Here is a tiny trained network, its code and every weight. The questions are about switching its units off for an input and a class, where a switched-off unit gives its printed mean instead of its output.

import numpy as np


def w(rows, s, z=0):
    codes = np.array(rows[::2]) - 128.0
    scale = np.full(codes.shape[1], s)
    scale[-1] = z or s
    return codes * scale


def f(y):
    return y / 2 * (1 + np.tanh(0.7978845608 * (y + 0.044715 * y**3)))


def log_softmax(a):
    a = a - a.max(-1, keepdims=True)
    return a - np.log(np.exp(a).sum(-1, keepdims=True))


def net(x, mask):
    res = np.array(x, float).reshape(1, 8) / 4 @ E
    y = f(res @ A[0][:, :-1].T + A[0][:, -1])
    res = res + np.where(mask, y, B[0][:, -1]) @ B[0][:, :-1]
    return log_softmax(res[-1] @ U[:, :-1].T + U[:, -1])


A, B = {}, {}
E = w([
[249,135,108,131,81,132,157,121,44,25,158,251],'x0',
[97,141,117,166,127,77,63,191,131,150,185,200],'x1',
[35,28,129,232,148,114,186,231,138,195,112,215],'x2',
[142,108,2,72,84,78,87,151,125,234,180,141],'x3',
[104,109,156,172,230,193,163,220,229,138,231,96],'x4',
[98,15,114,116,13,211,167,142,111,202,142,28],'x5',
[99,148,170,81,91,59,42,168,140,61,21,156],'x6',
[96,157,164,69,145,199,53,183,84,216,216,232],'x7',
],0.0078)
A[0] = w([
[188,102,79,123,88,122,125,140,67,127,144,239,180],'n0',
[138,120,137,115,114,155,163,121,48,99,63,185,214],'n1',
[130,34,115,161,171,127,224,175,190,167,192,81,226],'n2',
[133,168,104,95,62,106,79,103,41,71,92,119,229],'n3',
[238,170,56,82,123,98,147,29,83,61,108,57,161],'n4',
[130,194,168,125,223,119,50,100,150,176,184,151,231],'n5',
[113,12,158,135,93,96,122,150,127,208,150,170,247],'n6',
[137,111,80,131,41,127,107,180,20,115,130,228,167],'n7',
[135,208,135,11,140,124,11,95,65,189,194,170,166],'n8',
[237,131,145,139,205,166,148,123,153,74,208,125,162],'n9',
[221,127,55,62,51,55,160,85,111,101,125,86,149],'n10',
[167,206,208,79,98,105,158,69,128,72,21,92,252],'n11',
[206,210,177,144,220,212,244,104,85,65,142,101,202],'n12',
[47,80,168,116,74,116,145,145,124,93,83,106,166],'n13',
[139,186,117,91,164,160,119,165,113,164,197,115,220],'n14',
[2,97,160,98,121,154,94,167,186,69,88,61,202],'n15',
[39,167,111,242,167,6,34,194,155,141,113,207,196],'n16',
],0.0074,0.0036)
B[0] = w([
[156,101,165,110,64,153,150,157,85,74,115,184,215],'n0',
[161,98,170,155,97,105,107,140,110,160,87,177,184],'n1',
[65,78,34,201,169,182,181,63,104,142,206,51,248],'n2',
[144,110,126,38,66,110,139,126,138,174,77,187,209],'n3',
[124,170,78,99,63,47,82,27,116,105,49,140,228],'n4',
[125,190,103,80,198,111,87,133,136,105,153,161,217],'n5',
[93,45,97,124,137,192,126,208,76,167,168,140,213],'n6',
[141,46,167,83,72,190,214,165,72,102,164,173,223],'n7',
[209,217,109,43,165,156,91,252,186,218,180,213,245],'n8',
[165,144,72,186,118,202,98,85,147,17,146,118,197],'n9',
[105,75,44,86,52,31,130,92,206,191,121,179,212],'n10',
[169,157,176,100,163,71,130,27,124,197,21,124,219],'n11',
[191,133,136,248,116,155,46,93,130,68,85,102,219],'n12',
[100,104,172,92,158,149,112,156,115,146,73,97,179],'n13',
[122,176,90,104,111,214,116,138,194,105,183,124,198],'n14',
[159,102,183,52,216,154,201,139,163,134,72,20,213],'n15',
[2,158,139,140,178,60,192,144,131,64,154,186,252],'n16',
],0.0073,0.014)
U = w([
[161,133,68,212,92,160,115,104,153,56,194,88,135],'0',
[157,207,107,68,155,135,81,198,157,175,197,171,111],'1',
[144,142,254,89,179,102,132,108,160,153,75,47,137],'2',
[57,172,141,153,187,26,175,155,132,50,151,173,146],'3',
[142,59,174,108,48,140,175,185,57,134,150,188,249],'4',
[176,149,171,249,159,109,84,101,117,106,93,147,96],'5',
[145,135,73,87,50,19,108,83,140,161,90,146,60],'6',
[47,51,55,183,160,145,157,146,119,242,174,56,73],'7',
],0.0093,0.0017)

Each question gives the input, the list of numbers given to net, and the class t.
The units are the neurons (one row each of A and B). Each row of codes is followed by its name. A weight is (code - 128) times the scale printed after its matrix; where a second scale follows, it is the last column's (A, B and U).
mask holds one flag per neuron, in row order. A switched-off neuron (its flag False) gives its mean, the last column of its row in B, instead of its output. The means were averaged over made-up inputs and are rounded, as every weight is.
A unit's drop is (log p(t) with every unit on - log p(t) with that unit switched off) / (log p(t) with every unit on - log p(t) with every unit switched off).
The circuit of an input: a set's keep is (log p(t) with only the set's units on - log p(t) with every unit switched off) / (log p(t) with every unit on - log p(t) with every unit switched off). Starting from the 12 units with the biggest drops (on a tie, the unit counted first), units are removed one at a time, each time the one whose removal leaves the highest keep (on an exact tie, the one counted first), for as long as the keep stays at least 0.8.
circuit, biggest first: the units of the circuit, biggest drop first
k most important neurons: the k neurons with the biggest drops, biggest first
drop when u is switched off: that unit's drop, to one decimal
input [7,1,4,4,3,8,0,-6], class 7: circuit, biggest first => (n2)
input [-8,0,1,-5,4,-2,8,7], class 2: 2 most important neurons => (n15; n2)
input [7,-6,-8,-3,4,0,-3,1], class 5: circuit, biggest first => (n12; n11)
input [1,-5,-5,-3,1,-7,-6,4], class 5: 3 most important neurons => (n12; n2; n11)
input [5,-8,-5,-7,-4,3,-5,7], class 6: 3 most important neurons => (n4; n3; n10)
input [-1,2,3,-7,-7,3,2,1], class 2: circuit, biggest first => (n11; n13)
input [6,5,5,1,5,-7,-6,-6], class 0: 2 most important neurons => (n9; n12)
input [8,-5,0,-1,0,-8,2,5], class 5: 2 most important neurons => (n12; n9)
input [5,5,1,-4,-3,-5,5,7], class 4: 4 most important neurons => (n7; n0; n1; n3)
input [-3,5,-1,-7,-7,-7,7,7], class 1: 2 most important neurons => (n8; n3)
input [7,-2,7,3,6,5,2,-8], class 7: drop when n2 is switched off => 0.1
input [-8,1,-8,-4,5,5,-8,-6], class 0: drop when n9 is switched off => 0.1
input [-8,-8,7,-1,-5,0,1,-2], class 2: drop when n15 is switched off => 1.1
input [5,1,3,-6,3,-6,-7,4], class 0: circuit, biggest first => (n9)
